What each symbol does to the points:
cn τ dp
cn π rc
cn ξ sn
cn β gd
cn λ lz
cn α cz
dl τ sq
dl π tt
dl ξ mg
dl β qh
dl λ zg
dl α ms
ng τ fd
ng π pc
ng ξ qq
ng β fj
ng λ jq
ng α cq
zc τ cq
zc π sf
zc ξ fj
zc β ql
zc λ qq
zc α jd
qh τ dl
qh π zg
qh ξ ms
qh β gh
qh λ sq
qh α pm
sz τ hq
sz π gt
sz ξ gs
sz β lf
sz λ hg
sz α ft
tp τ rg
tp π zz
tp ξ hs
tp β th
tp λ sg
tp α qj
fd τ jq
fd π qb
fd ξ sf
fd β ng
fd λ pc
fd α qq
tt τ sc
tt π fm
tt ξ mb
tt β zg
tt λ fr
tt α bm
qj τ hs
qj π bn
qj ξ tp
qj β lb
qj λ hj
qj α th
hq τ hg
hq π gh
hq ξ cm
hq β sz
hq λ gt
hq α gs
lp τ qr
lp π gs
lp ξ qb
lp β hb
lp λ ft
lp α pc
ft τ gs
ft π bt
ft ξ sz
ft β qr
ft λ cm
ft α lf
pp τ rd
pp π jc
pp ξ ch
pp β md
pp λ nq
pp α ht
zf τ ml
zf π ch
zf ξ lg
zf β zn
zf λ ht
zf α mc
qg τ zs
qg π qp
qg ξ zl
qg β nb
qg λ cl
qg α cg
rc τ mc
rc π md
rc ξ zn
rc β lz
rc λ lg
rc α gn
nz τ bh
nz π qj
nz ξ qs
nz β fh
nz λ lb
nz α rq
gd τ cn
gd π lz
gd ξ cz
gd β dg
gd λ dp
gd α pz
lf τ sz
lf π hg
lf ξ ft
lf β qb
lf λ hq
lf α qr
cl τ qp
cl π tn
cl ξ gp
cl β zs
cl λ mm
cl α sr
gt τ gh
gt π dl
gt ξ gb
gt β hg
gt λ qh
gt α bt
mt τ jr
mt π hc
mt ξ ct
mt β fb
mt λ tq
mt α bq
fr τ fm
fr π zl
fr ξ tl
fr β sc
fr λ cg
fr α ns
pb τ bq
pb π td
pb ξ fb
pb β tr
pb λ ct
pb α cd
lz τ rc
lz π lg
lz ξ gn
lz β dp
lz λ mc
lz α sj
sj τ gn
sj π zf
sj ξ lz
sj β sn
sj λ zn
sj α dp
qq τ sf
qq π lp
qq ξ fd
qq β cq
qq λ hb
qq α ng
rq τ qs
rq π th
rq ξ nz
rq β nc
rq λ hf
rq α fh
ht τ ch
ht π jp
ht ξ pp
ht β ml
ht λ nh
ht α md
dg τ gd
dg π dp
dg ξ pz
dg β tj
dg λ cn
dg α tz
gr τ pg
gr π fq
gr ξ mm
gr β gp
gr λ hh
gr α qp
qp τ mm
qp π ff
qp ξ gr
qp β cl
qp λ tn
qp α gp
sr τ gp
sr π pg
sr ξ cl
sr β zl
sr λ gr
sr α zs
zl τ sr
zl π gr
zl ξ zs
zl β cg
zl λ gp
zl α qg
zd τ fh
zd π bh
zd ξ nc
zd β ff
zd λ nz
zd α fq
cd τ fb
cd π jr
cd ξ pb
cd β mn
cd λ mt
cd α tr
nq τ jc
nq π cd
nq ξ jp
nq β rd
nq λ mn
nq α nh
jd τ fj
jd π fd
jd ξ zc
jd β nl
jd λ ng
jd α ql
ls τ bl
ls π tj
ls ξ jm
ls β zz
ls λ jz
ls α jb
zg τ tt
zg π fr
zg ξ bm
zg β sq
zg λ sc
zg α zb
pr τ tr
pr π bq
pr ξ mn
pr β jp
pr λ pb
pr α jc
ns τ tl
ns π qg
ns ξ fr
ns β mb
ns λ nb
ns α sc
gp τ gr
gp π hh
gp ξ qp
gp β sr
gp λ pg
gp α cl
qb τ lf
qb π hq
qb ξ qr
qb β pc
qb λ sz
qb α lp
gb τ pm
gb π mg
gb ξ gh
gb β bt
gb λ ms
gb α gt
ch τ nh
ch π pr
ch ξ rd
ch β ht
ch λ jp
ch α pp
hs τ hj
hs π jb
hs ξ rg
hs β qj
hs λ bn
hs α tp
qs τ hf
qs π tp
qs ξ bh
qs β rq
qs λ th
qs α nz
tz τ pz
tz π sn
tz ξ dg
tz β dq
tz λ cz
tz α tj
fh τ nz
fh π lb
fh ξ rq
fh β zd
fh λ bh
fh α nc
hd τ dq
hd π pz
hd ξ jz
hd β jm
hd λ tz
hd α bl
mc τ lg
mc π pp
mc ξ zf
mc β rc
mc λ md
mc α zn
tl τ nb
tl π zs
tl ξ fm
tl β ns
tl λ qg
tl α fr
hh τ fq
hh π rq
hh ξ ff
hh β pg
hh λ nc
hh α tn
mg τ zb
mg π mb
mg ξ sq
mg β ms
mg λ bm
mg α dl
rg τ sg
rg π ls
rg ξ hj
rg β tp
rg λ zz
rg α hs
jb τ jm
jb π dq
jb ξ ls
jb β bn
jb λ hd
jb α zz
gn τ zn
gn π ml
gn ξ rc
gn β sj
gn λ zf
gn α lz
tr τ pb
tr π ct
tr ξ cd
tr β pr
tr λ bq
tr α mn
tn τ ff
tn π fh
tn ξ hh
tn β mm
tn λ zd
tn α pg
ct τ td
ct π nl
ct ξ jr
ct β bq
ct λ gg
ct α mt
zb τ bm
zb π ns
zb ξ zg
zb β mg
zb λ mb
zb α sq
ql τ zc
ql π qq
ql ξ jd
ql β hc
ql λ cq
ql α nl
sf τ hb
sf π qr
sf ξ jq
sf β qq
sf λ lp
sf α fd
th τ tp
th π sg
th ξ qj
th β hf
th λ rg
th α lb
sc τ fr
sc π cg
sc ξ ns
sc β tt
sc λ fm
sc α mb
jp τ pr
jp π pb
jp ξ jc
jp β nh
jp λ tr
jp α nq
mb τ ns
mb π nb
mb ξ sc
mb β bm
mb λ tl
mb α tt
pz τ cz
pz π sj
pz ξ gd
pz β tz
pz λ sn
pz α dg
lb τ qj
lb π hj
lb ξ th
lb β bh
lb λ hs
lb α hf
mm τ tn
mm π zd
mm ξ pg
mm β qp
mm λ ff
mm α gr
tj τ dg
tj π cn
tj ξ tz
tj β jz
tj λ gd
tj α dq
zs τ cl
zs π mm
zs ξ sr
zs β qg
zs λ qp
zs α zl
bn τ jb
bn π hd
bn ξ zz
bn β hj
bn λ jm
bn α sg
nb τ qg
nb π cl
nb ξ cg
nb β tl
nb λ zs
nb α fm
nh τ jp
nh π tr
nh ξ nq
nh β ch
nh λ pr
nh α rd
gs τ cm
gs π gb
gs ξ hq
gs β ft
gs λ bt
gs α sz
zz τ ls
zz π jz
zz ξ jb
zz β sg
zz λ bl
zz α bn
jq τ pc
jq π lf
jq ξ hb
jq β fd
jq λ qb
jq α sf
cg τ zl
cg π gp
cg ξ qg
cg β fm
cg λ sr
cg α nb
sn τ sj
sn π zn
sn ξ dp
sn β cz
sn λ gn
sn α cn
md τ pp
md π nq
md ξ ht
md β lg
md λ rd
md α ml
pm τ ms
pm π zb
pm ξ qh
pm β gb
pm λ mg
pm α gh
ml τ ht
ml π nh
ml ξ md
ml β zf
ml λ ch
ml α lg
cq τ qq
cq π hb
cq ξ ng
cq β zc
cq λ sf
cq α fj
jz τ tj
jz π gd
jz ξ dq
jz β bl
jz λ dg
jz α hd
ff τ zd
ff π nz
ff ξ fq
ff β tn
ff λ fh
ff α hh
hj τ bn
hj π jm
hj ξ sg
hj β hs
hj λ jb
hj α rg
pc τ qb
pc π sz
pc ξ lp
pc β jq
pc λ lf
pc α hb
fq τ nc
fq π qs
fq ξ zd
fq β hh
fq λ rq
fq α ff
cm τ bt
cm π pm
cm ξ hg
cm β gs
cm λ gb
cm α hq
bq τ ct
bq π gg
bq ξ mt
bq β pb
bq λ td
bq α fb
fb τ mt
fb π tq
fb ξ bq
fb β cd
fb λ jr
fb α pb
tq τ hc
tq π zc
tq ξ gg
tq β jr
tq λ ql
tq α td
hb τ lp
hb π ft
hb ξ pc
hb β sf
hb λ qr
hb α jq
sg τ zz
sg π bl
sg ξ bn
sg β rg
sg λ ls
sg α hj
bt τ gb
bt π ms
bt ξ gt
bt β cm
bt λ pm
bt α hg
jm τ hd
jm π tz
jm ξ bl
jm β jb
jm λ dq
jm α ls
td τ gg
td π jd
td ξ tq
td β ct
td λ nl
td α jr
jc τ mn
jc π fb
jc ξ pr
jc β nq
jc λ cd
jc α jp
sq τ zg
sq π sc
sq ξ zb
sq β dl
sq λ tt
sq α mg
nl τ jd
nl π ng
nl ξ ql
nl β gg
nl λ fj
nl α hc
jr τ tq
jr π ql
jr ξ td
jr β mt
jr λ hc
jr α ct
cz τ sn
cz π gn
cz ξ cn
cz β pz
cz λ sj
cz α gd
nc τ rq
nc π hf
nc ξ fh
nc β fq
nc λ qs
nc α zd
hf τ th
hf π rg
hf ξ lb
hf β qs
hf λ tp
hf α bh
rd τ nq
rd π mn
rd ξ nh
rd β pp
rd λ jc
rd α ch
gh τ qh
gh π sq
gh ξ pm
gh β gt
gh λ dl
gh α gb
bl τ jz
bl π dg
bl ξ hd
bl β ls
bl λ tj
bl α jm
hc τ ql
hc π cq
hc ξ nl
hc β tq
hc λ zc
hc α gg
lg τ md
lg π rd
lg ξ ml
lg β mc
lg λ pp
lg α zf
gg τ nl
gg π fj
gg ξ hc
gg β td
gg λ jd
gg α tq
fj τ ng
fj π jq
fj ξ cq
fj β jd
fj λ fd
fj α zc
zn τ zf
zn π ht
zn ξ mc
zn β gn
zn λ ml
zn α rc
bm τ mb
bm π tl
bm ξ tt
bm β zb
bm λ ns
bm α zg
pg τ hh
pg π nc
pg ξ tn
pg β gr
pg λ fq
pg α mm
bh τ lb
bh π hs
bh ξ hf
bh β nz
bh λ qj
bh α qs
mn τ cd
mn π mt
mn ξ tr
mn β jc
mn λ fb
mn α pr
qr τ ft
qr π cm
qr ξ lf
qr β lp
qr λ gs
qr α qb
dq τ tz
dq π cz
dq ξ tj
dq β hd
dq λ pz
dq α jz
dp τ lz
dp π mc
dp ξ sj
dp β cn
dp λ rc
dp α sn
ms τ mg
ms π bm
ms ξ dl
ms β pm
ms λ zb
ms α qh
hg τ gt
hg π qh
hg ξ bt
hg β hq
hg λ gh
hg α cm
fm τ cg
fm π sr
fm ξ nb
fm β fr
fm λ zl
fm α tl

The rows follow the links: the fewer symbols apart two points are, the more alike their rows tend to be.

Each row is also shifted at random along 6 hidden directions that mean nothing.

Some points, each with a row of numbers:
hh: 11	27	-13	7	-32	23	-20	2	-21	10	14	-2	-3	3	-11	8	-43	2	39	-8	-15	-14	-64	-11	-1	8	-5	-10	-19
hb: -43	-42	-2	-21	-17	-10	7	-11	17	-7	2	21	39	5	21	-20	16	16	22	23	19	23	24	-5	14	-81	12	28	-42
zg: 51	13	-33	-26	-16	13	22	4	5	-30	6	5	14	38	-4	-20	-22	23	64	9	16	44	43	-25	-6	14	-25	19	-8
ff: 38	0	-25	-1	-9	19	-10	9	-18	12	6	-14	-8	17	2	6	-33	17	18	-12	-10	7	25	-16	-6	-21	-16	-8	3
fm: 81	19	-9	-7	7	27	-21	-11	-31	19	23	10	-41	-4	-10	6	-43	-30	-34	1	-24	2	14	-6	-20	44	2	2	46
qr: -20	-22	20	-12	-35	0	50	-20	1	-27	16	36	0	-4	-41	-25	-7	9	-1	40	25	-4	-41	-14	0	-13	7	24	-41
rd: -64	12	22	9	30	-22	37	6	35	-23	-19	-6	9	-6	-22	-3	39	1	-21	1	12	-16	-17	12	1	48	5	-5	7
cz: 68	36	-8	11	1	-15	-4	24	0	-8	-28	-27	-14	15	18	6	32	5	56	-26	8	14	-19	13	3	41	-28	-14	-4
sg: 25	22	-1	21	-15	10	-32	7	-43	15	-1	-20	-16	-14	5	23	-13	-16	1	-27	-24	-21	5	7	-2	30	-13	-27	25
ch: 34	22	-2	3	-14	-23	-12	7	18	-12	-23	-9	83	-2	15	1	46	22	71	-15	-14	10	46	18	32	-14	-2	1	-6
mg: -31	-27	-19	-21	3	11	33	1	22	-30	9	10	-4	31	-1	-23	-24	15	6	23	39	25	12	-28	-15	-12	-7	18	-25
gp: 5	-14	-27	-13	18	17	51	19	21	-45	0	-13	-30	47	-10	-17	-32	21	3	8	52	24	24	-36	-30	33	-30	3	-9
jm: -39	8	0	15	26	0	34	21	9	-9	-16	-29	-19	10	-27	7	3	20	-25	-16	6	-14	16	-6	-12	33	-18	-22	23
hj: 33	-12	1	21	-55	9	20	13	-22	-44	-6	-18	40	4	-11	4	-19	22	43	-8	23	-29	10	-18	7	-3	-26	-20	-36
zb: -37	0	-22	-21	16	15	24	1	18	-17	10	9	-21	28	-8	-18	-26	6	3	14	22	27	2	-22	-19	20	-7	16	-1
mn: -52	-10	21	4	59	-21	-36	-5	-7	49	-10	-2	-61	-27	34	17	41	-43	-83	-11	-22	5	21	36	-6	6	19	-4	56
fh: -20	37	-35	-6	55	14	23	28	34	-5	-10	-29	-36	44	-15	-2	-22	22	8	-20	6	21	-4	-19	-26	61	-23	-11	27
gs: 94	-5	8	-16	-19	6	-3	-25	-31	14	23	31	-20	-12	-15	-8	-11	-16	-21	22	-18	16	26	0	-1	-7	10	21	19
nb: 13	9	-40	-17	10	17	-30	5	27	10	6	-4	38	30	28	-4	-29	18	47	-7	-9	28	18	-15	2	-36	4	11	-12
bq: -8	6	45	13	-37	-15	13	-21	-32	-10	5	23	-1	-44	-31	1	25	-26	-21	16	-7	-30	-28	18	11	34	10	1	4
tl: 10	-13	-15	-9	16	21	-1	-4	2	21	17	7	-39	12	-7	-4	-40	-1	-34	9	-1	5	-20	-16	-18	-17	7	4	2
th: 15	-44	-9	15	-9	13	-11	12	-6	6	-2	-20	-2	6	22	10	-26	14	-11	-9	18	-22	-13	-15	-5	-64	-6	-18	-36
ls: -35	-26	15	26	-24	4	14	4	-13	-13	-3	-17	44	-16	-21	14	-10	20	-22	-9	-4	-48	37	-7	9	-28	-2	-24	-3
rq: -63	-49	1	12	25	20	37	9	18	-11	6	-15	-3	7	-26	4	-40	22	-78	3	21	-38	20	-28	-20	-31	7	-17	1
jc: 5	2	27	6	4	-20	30	-2	0	-32	-13	3	-1	-13	-14	-3	37	-15	-18	5	19	-11	12	13	1	53	-4	-2	12
qs: -45	7	-7	18	1	20	-48	1	6	27	11	-12	34	-13	12	21	-36	-6	-4	-20	-27	-39	-47	-2	7	-27	22	-21	-11
pg: 41	-10	-23	-5	-17	20	24	11	-12	-30	5	-11	2	27	-9	-6	-36	22	20	1	21	10	49	-31	-13	5	-28	-2	-5
gr: 69	-2	-2	3	-38	25	21	0	-39	-25	16	3	-38	7	-25	-4	-48	-7	4	9	23	-11	-27	-24	-19	36	-23	-6	-13
ft: 45	46	-6	-21	-3	2	-3	-15	-7	5	12	26	-12	3	-17	-12	0	-13	30	13	-22	34	-4	6	0	52	1	24	26
jp: -12	-14	13	5	-5	-24	2	3	18	-5	-18	-2	28	-5	19	-3	42	10	25	1	13	-1	-23	16	19	-38	5	2	-38
zl: -26	27	-3	3	1	28	-23	-9	1	2	24	10	-12	-7	-9	5	-47	-33	-14	1	-7	-23	-76	-10	-13	51	16	-4	1
tr: -18	3	35	12	-34	-19	3	-13	-13	-12	-5	15	11	-31	-5	-1	30	-20	10	9	5	-23	-55	18	16	12	9	1	-25
hd: -27	-10	9	21	7	-2	13	14	2	8	-11	-23	1	-6	-15	13	3	19	-25	-15	-4	-30	-2	0	0	-17	-3	-24	2
gh: -43	-10	-9	-14	2	11	-34	-17	18	11	22	22	32	-3	25	-4	-23	-17	1	12	-6	4	-19	-4	3	-32	30	17	-15
zf: -39	25	7	10	26	-19	-14	8	2	25	-19	-15	-3	-11	6	12	37	1	-2	-21	-27	3	14	25	10	12	0	-12	30
pc: -48	-17	16	-9	-64	-2	4	-27	7	-34	16	36	97	-19	-9	-17	0	6	49	29	8	-13	-1	-5	30	-43	22	26	-52
hf: 3	-15	2	21	-20	21	-34	-3	-14	6	13	-9	40	-20	8	20	-38	-9	-19	-13	-12	-47	-3	-7	4	-27	15	-22	-7
nc: 1	-7	-7	8	18	21	-7	4	-15	22	12	-13	-29	-1	-13	14	-38	-3	-53	-10	-17	-19	20	-11	-16	1	-1	-16	33
pz: -2	-15	12	23	-11	-9	2	10	3	-12	-14	-20	38	-13	5	12	15	10	1	-14	6	-32	3	6	14	-19	1	-19	-16
pp: 7	25	15	10	10	-19	-22	-1	-1	18	-14	-5	22	-23	4	12	38	-9	1	-15	-32	-7	16	27	18	15	9	-8	28
cl: -84	-28	1	7	-11	24	-3	-6	12	-7	21	6	9	-2	-2	1	-50	-7	-25	11	20	-36	-67	-22	-10	-24	18	-5	-40

Complete each set of four: the symbols that take the first to the second take the third to the fourth, perhaps in another order.
Answer with the point's name.
A -2	4	1	20	-8	16	-8	7	-13	-16	3	-17	5	-7	-3	15	-29	-15	-14	-13	6	-35	-10	-10	-9	39	-6	-24	6
B -3	9	7	20	-8	-2	38	17	6	-28	-15	-23	21	2	-36	5	3	26	10	-11	8	-30	-1	-8	2	26	-17	-21	-4
C -31	-26	1	-16	27	11	41	-6	17	-18	14	19	-62	16	-16	-18	-25	-14	-55	29	43	8	-39	-21	-31	24	4	16	-8
D ns

A 62	-41	24	5	-1	-23	11	-1	-17	6	-14	-1	-24	-15	12	1	39	0	-34	5	13	-1	27	15	6	-43	-3	-2	-4
B 7	3	15	-1	3	-21	-21	-7	-21	21	-10	6	-6	-21	17	6	42	-17	-11	-4	-21	14	47	27	12	0	4	4	31
C 16	-12	22	9	-1	-22	8	-1	2	-1	-15	-1	8	-16	4	1	38	1	-9	0	3	-10	-2	17	12	-14	6	-3	-7
D pb

A 7	9	-7	-18	16	11	10	-7	12	-9	15	19	-38	14	-6	-15	-20	-22	-11	17	19	17	-37	-10	-19	43	4	17	0
B 30	28	-12	-12	-42	19	-53	-21	-24	2	27	23	50	-10	17	1	-31	-25	53	4	-27	7	6	0	13	8	13	15	-2
C 24	20	10	10	4	-20	-40	-1	-10	36	-14	-8	20	-24	17	17	40	-5	11	-19	-42	-1	16	31	22	-17	10	-7	24
D nq

A -8	20	-31	-12	7	20	-8	7	31	-24	7	-4	44	27	9	-6	-33	7	41	-3	8	12	11	-22	-5	24	-2	4	-6
B -10	-8	-9	4	-27	24	-14	-2	-13	-2	17	3	-8	4	1	2	-46	-5	10	3	11	-17	-57	-18	-7	-12	0	-5	-34
C 16	13	1	-10	11	-27	23	10	11	-18	-25	-6	-13	15	11	-11	51	7	33	-1	18	35	28	13	4	27	-21	9	4
D ct

A -41	-27	7	14	-13	27	-22	-12	-30	22	25	1	-4	-22	-11	16	-51	-12	-61	-1	-20	-42	6	-12	-8	-30	16	-16	13
B 28	-11	-4	15	-6	11	10	15	-15	-24	-4	-23	-10	9	-1	8	-22	2	-7	-12	21	-18	17	-14	-13	23	-22	-21	1
C 54	1	24	-6	-43	5	-3	-33	-42	14	29	40	-25	-29	-29	-7	-13	-27	-18	27	-19	-5	-36	5	4	2	15	18	-1
D dl

A -42	41	-39	-18	17	16	6	12	51	-2	4	-1	5	41	-4	-15	-28	26	68	1	9	25	-91	-20	-6	13	-3	12	-41
B -27	30	-22	-8	17	21	2	4	29	-5	13	4	-2	21	-12	-6	-37	-1	18	2	4	2	-58	-17	-13	40	5	5	-9
C 48	10	4	21	-32	-2	11	15	-18	6	-13	-20	-14	1	-18	7	1	27	37	-13	0	-17	-62	-1	8	-18	-20	-20	-34
D jz

A 5	16	10	10	-1	-21	31	20	-7	-7	-26	-18	-50	8	-13	-2	34	13	22	-9	16	6	-52	10	-2	29	-27	-12	-14
B -23	-11	26	10	30	-21	21	2	8	6	-15	-6	-23	-15	-10	4	37	-3	-52	-1	2	-14	1	16	-1	8	6	-8	19
C -36	1	-9	-4	-29	20	-33	-16	-7	31	27	20	3	-6	1	0	-42	-3	19	10	-19	-9	-85	-9	6	-52	21	8	-41
D qg

A -21	-24	-22	-12	20	20	24	5	33	-14	10	-1	3	30	-5	-14	-36	22	-14	11	25	8	7	-29	-16	-24	1	7	-16
B -87	34	-10	9	13	23	-9	5	17	6	10	-10	12	1	-22	9	-39	2	-1	-13	-18	-27	-56	-11	-6	32	9	-16	4
C -46	-26	-1	-10	1	17	-12	-17	2	0	24	22	4	-5	10	-5	-31	-22	-36	17	7	-4	4	-12	-7	-20	21	14	-4
D qg

A 7	9	-9	7	-42	27	-8	-6	-21	-35	19	1	71	-7	-18	6	-45	-3	22	-4	-9	-26	63	-21	4	30	-4	-7	15
B 41	3	3	14	-51	27	-3	-9	-39	-22	22	3	45	-16	-31	9	-49	-1	0	-1	-16	-38	44	-20	1	17	-4	-12	15
C -4	-45	-10	13	-16	7	28	20	5	-37	-11	-27	24	20	5	0	-17	32	7	-6	40	-17	37	-26	-6	-38	-22	-17	-34
D sg

A -11	-15	30	13	5	-23	12	1	0	15	-13	3	-49	-18	-1	1	34	-9	-26	6	16	-15	-95	19	1	-16	7	-4	-32
B -27	6	19	1	-5	-21	2	-7	-5	4	-10	8	1	-17	0	-1	39	-7	2	4	-8	4	3	21	12	3	4	6	6
C 97	16	8	4	7	-24	-4	10	-29	44	-20	-12	-80	-3	6	7	43	3	5	-13	-17	22	-37	27	1	-8	-19	-6	8
D pr

A 16	-30	-4	13	-23	-16	-25	12	4	-12	-22	-24	90	-4	44	11	30	26	45	-20	2	-8	82	7	30	-76	-5	-12	-21
B -51	22	16	7	20	-22	-11	-1	21	1	-15	-1	14	-15	10	5	41	-17	3	-8	-5	-6	-29	25	10	31	13	-3	5
C 5	60	-36	-19	26	20	-42	0	10	33	12	2	-10	19	11	3	-26	-9	38	-13	-39	34	-16	-1	-7	39	4	8	32
D fq

A -28	16	-11	6	4	22	7	7	-5	3	10	-8	-29	10	-23	4	-41	2	-11	-6	-4	-13	-33	-16	-16	31	-8	-12	9
B -41	-8	-27	6	47	13	-35	19	21	18	-6	-30	16	15	36	17	-18	2	-20	-29	-9	-2	49	-5	-10	-16	3	-18	25
C -23	14	-1	19	2	4	-13	12	-16	10	-8	-24	9	-7	-4	19	-4	7	-5	-25	-22	-20	30	4	2	10	-9	-24	27
D pz

A 22	-10	-35	1	15	9	-4	28	22	-7	-15	-33	14	36	29	2	-14	30	37	-21	19	13	18	-17	-6	-29	-20	-12	-22
B -12	-41	6	17	-6	-5	36	18	3	-5	-15	-25	5	5	-15	6	3	42	-18	-5	17	-24	13	-12	2	-59	-13	-19	-25
C 54	6	-5	15	0	-5	-12	14	-13	13	-15	-27	21	-2	5	18	12	17	9	-26	-23	-5	55	7	9	-14	-13	-20	24
D gn

A 11	3	21	-12	-19	5	48	-21	-9	-23	20	35	-24	-9	-54	-18	-13	-10	-27	36	11	-4	-29	-10	-10	43	6	19	1
B -81	-28	-19	-24	56	6	14	0	52	0	6	10	-12	26	17	-16	-11	2	-37	17	25	26	7	-15	-18	-21	17	20	-2
C -33	-14	-4	-17	5	6	-13	-18	24	13	18	25	30	-3	5	-10	-12	-1	-8	19	-8	7	-9	-3	6	-46	29	21	-14
D ms

A 49	-48	-6	-25	6	-2	17	-11	-2	24	9	20	-35	12	3	-16	-1	17	-29	26	7	36	34	-8	-6	-80	4	26	-9
B 37	-17	-3	-16	-5	13	12	-13	-10	-21	20	21	-17	6	-3	-12	-26	-19	-24	21	20	12	29	-16	-15	20	0	16	9
C 38	53	0	20	-24	11	-21	6	-40	-18	-1	-20	27	-15	-15	21	-11	-18	23	-30	-29	-22	54	5	2	91	-19	-26	54
D tz

A 23	31	-37	-3	2	17	-15	14	8	3	-1	-20	29	29	3	5	-26	26	55	-21	-18	15	28	-14	2	4	-15	-8	7
B 3	22	-36	0	47	10	-8	26	27	2	-13	-33	-16	35	22	7	-14	12	12	-27	4	18	18	-11	-18	31	-19	-15	21
C 32	19	-8	-21	-36	-6	-14	-17	-6	-12	9	26	54	0	9	-13	13	0	66	13	-15	32	42	5	21	-5	3	28	-4
D hq

A -17	8	-26	-3	28	21	-36	7	-15	41	8	-14	-45	12	19	13	-33	-9	-23	-19	-24	12	16	-4	-17	-4	-4	-10	35
B 10	-1	0	17	9	-4	16	20	-7	21	-17	-26	-51	9	-13	9	4	24	-6	-17	2	-10	-51	1	-6	-16	-19	-22	-14
C 22	-6	-22	-8	25	21	-28	3	-9	20	13	-5	-43	14	24	5	-35	-18	-26	-7	-2	14	11	-9	-21	3	-2	-2	21
D hj

A 48	12	1	-18	-18	8	0	-23	-2	-15	20	29	44	-6	-19	-11	-12	-7	12	20	-14	9	44	-5	8	17	14	23	18
B 23	7	-30	-29	43	8	-26	-1	12	19	7	8	-38	26	35	-7	-7	-17	-5	0	-1	52	37	-2	-19	13	1	19	30
C -46	-19	-3	-9	-15	20	23	-11	4	-16	21	17	4	5	-24	-12	-41	7	-15	22	15	-8	-17	-25	-10	-15	7	11	-21
D fm

A 94	-25	-26	-15	-1	18	-13	1	-12	22	13	0	-23	20	17	-3	-33	14	-2	5	-2	27	33	-17	-10	-57	-7	9	-4
B -10	33	-28	4	14	20	-26	11	12	9	3	-20	36	13	0	12	-27	10	24	-24	-28	-4	24	-9	0	19	-1	-13	23
C 10	36	-8	9	40	-10	36	29	26	-25	-28	-34	-10	22	-18	3	21	18	10	-23	10	4	24	0	-11	79	-27	-19	33
D ht

